Below are the code and all the weights of a small trained network. Each question names an input and a class and asks about switching units off, where a switched-off unit gives its printed mean instead of its output.

import numpy as np


def w(rows, s, z=0):
    codes = np.array(rows[::2]) - 128.0
    scale = np.full(codes.shape[1], s)
    scale[-1] = z or s
    return codes * scale


def f(y):
    return np.maximum(y, 0)


def log_softmax(a):
    a = a - a.max(-1, keepdims=True)
    return a - np.log(np.exp(a).sum(-1, keepdims=True))


def net(x, mask):
    res = np.array(x, float).reshape(1, 4) / 4 @ E
    y = f(res @ A[0][:, :-1].T + A[0][:, -1])
    res = res + np.where(mask, y, B[0][:, -1]) @ B[0][:, :-1]
    return log_softmax(res[-1] @ U[:, :-1].T + U[:, -1])


A, B = {}, {}
E = w([
[140,17,52,191,180,237,232,31,228,222,244,209],'x0',
[255,72,253,238,14,95,81,65,216,186,12,131],'x1',
[48,242,156,194,224,7,163,177,171,232,76,236],'x2',
[216,13,50,234,225,132,5,254,70,88,100,210],'x3',
],0.0034)
A[0] = w([
[198,55,76,204,200,116,28,208,80,88,91,182,42],'N0',
[228,91,242,219,31,103,99,76,208,185,35,136,20],'N1',
[147,52,64,187,171,220,218,61,235,206,212,208,35],'N2',
[48,157,54,61,192,150,160,157,66,100,194,129,56],'N3',
[126,188,180,94,98,68,64,180,56,64,57,76,21],'N4',
[53,214,212,38,39,113,227,29,187,159,138,44,34],'N5',
[202,34,91,64,42,234,90,92,68,30,178,30,22],'N6',
[74,202,139,169,206,36,145,168,147,201,96,215,58],'N7',
[40,225,222,29,31,113,241,14,193,164,139,33,8],'N8',
[189,52,98,74,59,211,96,101,76,46,169,45,70],'N9',
[212,97,227,207,41,108,105,86,198,178,51,134,48],'N10',
[26,163,38,47,206,152,166,162,52,94,210,131,21],'N11',
[128,190,175,94,96,66,62,182,58,65,56,78,32],'N12',
[128,184,169,97,97,68,66,177,65,70,64,81,64],'N13',
[202,100,213,196,49,109,104,89,190,174,61,135,61],'N14',
[197,59,79,201,198,119,34,208,79,91,93,179,45],'N15',
[74,189,192,61,59,119,202,59,179,153,131,60,77],'N16',
[125,181,171,97,103,69,68,178,65,69,63,82,97],'N17',
[22,166,35,46,209,154,169,165,48,90,214,130,18],'N18',
[198,44,91,70,51,221,93,95,75,39,173,38,43],'N19',
[34,161,44,52,201,151,163,159,57,96,206,131,37],'N20',
[196,55,78,201,203,117,27,209,76,88,94,179,45],'N21',
[70,201,141,169,207,39,144,166,146,205,96,215,54],'N22',
[76,195,138,168,203,42,148,162,147,199,101,212,63],'N23',
[129,178,169,99,102,75,74,174,68,75,69,85,71],'N24',
[58,219,143,180,220,17,152,174,154,221,88,234,23],'N25',
[60,209,208,42,46,116,220,38,187,157,135,46,49],'N26',
[200,99,214,195,51,109,110,93,191,168,62,134,64],'N27',
[154,29,47,202,179,245,239,39,253,227,233,226,4],'N28',
[188,53,95,76,60,211,93,99,75,46,170,45,63],'N29',
[36,160,47,57,201,151,164,159,58,96,202,129,39],'N30',
[126,196,181,86,94,55,57,190,51,55,45,69,4],'N31',
[56,214,143,177,217,21,151,173,154,218,87,230,20],'N32',
[185,107,193,183,63,117,115,101,182,163,75,133,90],'N33',
[229,88,244,223,24,101,98,75,211,189,30,136,15],'N34',
[178,68,100,81,71,196,97,112,78,55,162,55,121],'N35',
[146,61,70,178,165,206,208,73,222,196,196,199,54],'N36',
[127,190,175,94,96,65,63,184,62,65,55,75,32],'N37',
[202,54,73,205,203,117,25,210,79,88,91,183,34],'N38',
],0.0036,0.0027)
B[0] = w([
[151,168,51,196,74,206,129,176,62,172,200,218,210],'N0',
[213,192,25,49,215,80,50,132,155,56,99,48,214],'N1',
[34,42,195,94,109,39,38,27,52,192,215,35,231],'N2',
[198,166,64,73,187,87,81,131,158,77,91,73,186],'N3',
[57,69,164,115,122,78,63,51,80,171,200,52,198],'N4',
[174,180,25,219,72,226,116,204,47,168,209,237,223],'N5',
[84,167,216,242,96,235,207,113,229,111,35,60,206],'N6',
[99,142,196,203,99,213,181,110,198,113,67,70,192],'N7',
[178,195,11,236,67,245,111,222,33,173,227,246,232],'N8',
[100,151,198,202,109,197,192,127,201,116,57,90,201],'N9',
[201,175,42,58,199,84,69,132,149,70,101,65,205],'N10',
[220,181,42,59,204,80,61,128,168,67,84,56,195],'N11',
[52,62,172,112,116,74,55,44,77,188,202,54,201],'N12',
[65,73,170,112,115,81,84,69,87,173,185,82,202],'N13',
[199,174,44,60,201,83,69,135,150,69,103,67,197],'N14',
[153,168,51,198,72,207,129,178,62,174,202,220,207],'N15',
[163,164,56,186,90,195,129,185,73,157,181,217,205],'N16',
[68,75,172,107,112,78,102,79,91,171,180,101,212],'N17',
[235,198,29,48,231,73,37,128,177,40,73,42,198],'N18',
[90,158,210,227,100,222,203,118,219,113,42,71,202],'N19',
[217,182,45,58,208,78,61,129,167,60,80,57,193],'N20',
[154,169,52,200,68,209,133,181,61,176,202,225,211],'N21',
[97,145,201,214,95,224,188,103,208,110,58,61,191],'N22',
[103,141,187,195,106,203,171,112,189,116,72,73,189],'N23',
[68,76,168,112,115,83,87,71,87,171,183,84,196],'N24',
[87,154,209,239,90,252,191,96,223,104,47,36,202],'N25',
[164,167,44,197,84,207,124,184,66,158,191,226,220],'N26',
[188,164,56,70,185,90,82,134,146,83,106,78,196],'N27',
[11,19,204,91,105,28,26,1,37,201,235,18,255],'N28',
[99,155,202,208,106,206,196,123,208,114,51,83,199],'N29',
[213,178,53,62,205,80,65,132,164,63,83,63,191],'N30',
[41,52,171,115,117,67,30,25,68,195,217,31,207],'N31',
[91,151,203,230,92,241,186,96,216,108,55,44,198],'N32',
[182,162,64,69,183,88,86,136,143,85,105,84,187],'N33',
[228,212,6,35,246,72,19,132,163,30,92,36,217],'N34',
[110,144,195,180,112,177,198,135,193,112,60,112,203],'N35',
[48,58,186,96,114,53,58,48,66,180,199,49,219],'N36',
[52,63,171,112,116,75,58,49,76,183,201,56,201],'N37',
[158,176,39,210,61,221,125,189,49,182,214,229,211],'N38',
],0.0039,0.0042)
U = w([
[205,159,64,47,213,74,99,132,162,65,91,100,109],'0',
[45,41,190,102,114,63,100,79,77,189,185,101,108],'1',
[162,158,66,177,79,186,139,179,70,167,176,254,106],'2',
[99,138,224,183,109,183,194,125,236,111,36,106,111],'3',
[134,95,180,61,124,70,195,163,131,115,88,220,250],'4',
],0.0085,0.012)

Each question gives the input, the list of numbers given to net, and the class t.
The units are the neurons (one row each of A and B). Each row of codes is followed by its name. A weight is (code - 128) times the scale printed after its matrix; where a second scale follows, it is the last column's (A, B and U).
mask holds one flag per neuron, in row order. A switched-off neuron (its flag False) gives its mean, the last column of its row in B, instead of its output. The means were averaged over made-up inputs and are rounded, as every weight is.
A unit's drop is (log p(t) with every unit on - log p(t) with that unit switched off) / (log p(t) with every unit on - log p(t) with every unit switched off).
The circuit of an input: a set's keep is (log p(t) with only the set's units on - log p(t) with every unit switched off) / (log p(t) with every unit on - log p(t) with every unit switched off). Starting from the 12 units with the biggest drops (on a tie, the unit counted first), units are removed one at a time, each time the one whose removal leaves the highest keep (on an exact tie, the one counted first), for as long as the keep stays at least 0.8.
units of the circuit, in order: the units of the circuit, biggest drop first
top k neurons: the k neurons with the biggest drops, biggest first
drop when u is switched off: that unit's drop, to one decimal
input [6,-4,-5,3], class 1: units of the circuit, in order => [N28]
input [-1,2,-6,-5], class 3: units of the circuit, in order => [N6; N19]
input [7,1,-8,0], class 3: top 4 neurons => [N6; N19; N29; N9]
input [-2,-2,6,-7], class 2: top 2 neurons => [N8; N5]
input [7,-5,-4,2], class 1: top 3 neurons => [N28; N2; N36]
input [5,-6,7,-8], class 2: top 3 neurons => [N8; N5; N26]
input [5,-2,-1,4], class 1: units of the circuit, in order => [N28; N2]
input [8,8,6,8], class 0: top 4 neurons => [N34; N1; N10; N14]
input [-2,1,-3,3], class 4: top 2 neurons => [N8; N5]
input [6,6,-8,4], class 3: top 2 neurons => [N6; N19]
input [-8,8,-7,-8], class 0: top 3 neurons => [N34; N1; N10]
input [6,6,-7,-8], class 2: top 3 neurons => [N8; N5; N26]
input [-3,-2,1,1], class 4: top 3 neurons => [N28; N2; N36]
input [8,-8,0,-5], class 0: units of the circuit, in order => [N18]
input [1,0,-3,2], class 4: top 2 neurons => [N25; N32]
input [0,8,8,-1], class 0: top 4 neurons => [N34; N1; N10; N14]
input [-5,-6,7,4], class 3: top 2 neurons => [N25; N32]
input [7,3,6,1], class 1: drop when N36 is switched off => 0.2
input [0,-1,-4,3], class 3: drop when N26 is switched off => 0.1
input [-7,1,-5,7], class 1: drop when N37 is switched off => 0.3
input [-3,-4,-7,8], class 2: units of the circuit, in order => [N38]
input [-6,7,1,0], class 0: drop when N34 is switched off => 0.2
input [7,0,-4,7], class 1: top 4 neurons => [N28; N2; N36; N8]
